Here is a tiny trained network, its code and every weight. The questions are about switching its units off for an input and a class, where a switched-off unit gives its printed mean instead of its output.

import numpy as np


def w(rows, s, z=0):
    codes = np.array(rows[::2]) - 128.0
    scale = np.full(codes.shape[1], s)
    scale[-1] = z or s
    return codes * scale


def f(y):
    return np.maximum(y, 0)


def log_softmax(a):
    a = a - a.max(-1, keepdims=True)
    return a - np.log(np.exp(a).sum(-1, keepdims=True))


def net(x, mask):
    res = np.array(x, float).reshape(1, 7) / 4 @ E
    y = f(res @ A[0][:, :-1].T + A[0][:, -1])
    res = res + np.where(mask, y, B[0][:, -1]) @ B[0][:, :-1]
    return log_softmax(res[-1] @ U[:, :-1].T + U[:, -1])


A, B = {}, {}
E = w([
[179,160,179],'x0',
[129,127,121],'x1',
[107,252,100],'x2',
[21,106,121],'x3',
[136,120,104],'x4',
[129,128,131],'x5',
[125,132,127],'x6',
],0.011)
A[0] = w([
[200,106,179,171],'n0',
[139,152,191,179],'n1',
[185,32,144,253],'n2',
[7,50,119,119],'n3',
[82,78,91,187],'n4',
[97,82,94,120],'n5',
[127,129,126,104],'n6',
[78,192,118,205],'n7',
[157,127,67,142],'n8',
[129,185,87,222],'n9',
[52,73,126,150],'n10',
[56,188,83,188],'n11',
[118,142,111,131],'n12',
],0.015,0.0043)
B[0] = w([
[149,95,95,194],'n0',
[169,125,68,165],'n1',
[36,138,66,230],'n2',
[110,193,104,251],'n3',
[90,187,146,201],'n4',
[104,154,50,178],'n5',
[83,111,65,128],'n6',
[128,23,200,203],'n7',
[120,100,182,154],'n8',
[205,110,255,197],'n9',
[114,168,142,211],'n10',
[116,124,193,216],'n11',
[121,93,141,145],'n12',
],0.0091,0.014)
U = w([
[104,59,71,253],'0',
[228,37,2,83],'1',
[187,69,195,178],'2',
[237,178,184,84],'3',
[141,230,107,64],'4',
[75,97,132,137],'5',
[77,112,214,48],'6',
[124,45,206,122],'7',
],0.008,0.0032)

Each question gives the input, the list of numbers given to net, and the class t.
The units are the neurons (one row each of A and B). Each row of codes is followed by its name. A weight is (code - 128) times the scale printed after its matrix; where a second scale follows, it is the last column's (A, B and U).
mask holds one flag per neuron, in row order. A switched-off neuron (its flag False) gives its mean, the last column of its row in B, instead of its output. The means were averaged over made-up inputs and are rounded, as every weight is.
A unit's drop is (log p(t) with every unit on - log p(t) with that unit switched off) / (log p(t) with every unit on - log p(t) with every unit switched off).
The circuit of an input: a set's keep is (log p(t) with only the set's units on - log p(t) with every unit switched off) / (log p(t) with every unit on - log p(t) with every unit switched off). Starting from the 12 units with the biggest drops (on a tie, the unit counted first), units are removed one at a time, each time the one whose removal leaves the highest keep (on an exact tie, the one counted first), for as long as the keep stays at least 0.8.
circuit, biggest first: the units of the circuit, biggest drop first
most important unit: the unit with the biggest drop
k most important neurons: the k neurons with the biggest drops, biggest first
drop when u is switched off: that unit's drop, to one decimal
input [-7,1,5,0,8,4,-8], class 2: circuit, biggest first	(n2, n9)
input [-3,-6,0,4,-8,-5,-4], class 4: circuit, biggest first	(n3, n10)
input [8,6,6,4,1,-4,7], class 7: circuit, biggest first	(n7, n3)
input [-4,-6,-8,-7,2,0,-6], class 0: circuit, biggest first	(n2)
input [0,-3,-2,-1,2,-7,5], class 0: circuit, biggest first	(n9, n11)
input [-4,-5,2,-1,2,0,-6], class 2: circuit, biggest first	(n2, n3)
input [-7,3,4,-2,2,6,-8], class 2: circuit, biggest first	(n2, n9, n3)
input [8,-8,-8,-3,-8,-8,-7], class 1: 2 most important neurons	(n0, n1)
input [-6,2,6,2,-4,-4,3], class 6: 2 most important neurons	(n11, n0)
input [-1,1,-3,-3,-6,1,-6], class 0: 2 most important neurons	(n2, n9)
input [1,-7,6,7,2,1,-1], class 7: 3 most important neurons	(n7, n2, n9)
input [-4,-7,-6,2,-3,-3,-7], class 4: 2 most important neurons	(n3, n7)
input [4,-5,4,2,-8,-3,-2], class 7: 2 most important neurons	(n7, n3)
input [3,6,-5,-5,-3,6,-4], class 1: most important unit	n0
input [0,0,-1,-1,-4,7,-7], class 0: 2 most important neurons	(n9, n11)
input [8,3,0,-4,5,-7,6], class 1: drop when n0 is switched off	0.2
input [-8,3,-8,-5,-8,2,2], class 0: drop when n11 is switched off	0.1
input [3,-5,-3,-1,2,-4,-5], class 1: drop when n10 is switched off	0.1
input [-6,6,-2,7,8,0,-3], class 4: drop when n12 is switched off	0.0
input [-2,-5,-8,6,5,-1,-4], class 4: most important unit	n3
input [-8,6,7,-1,-8,2,-8], class 2: 2 most important neurons	(n2, n9)
input [0,2,2,-1,-1,1,-4], class 2: 2 most important neurons	(n2, n3)
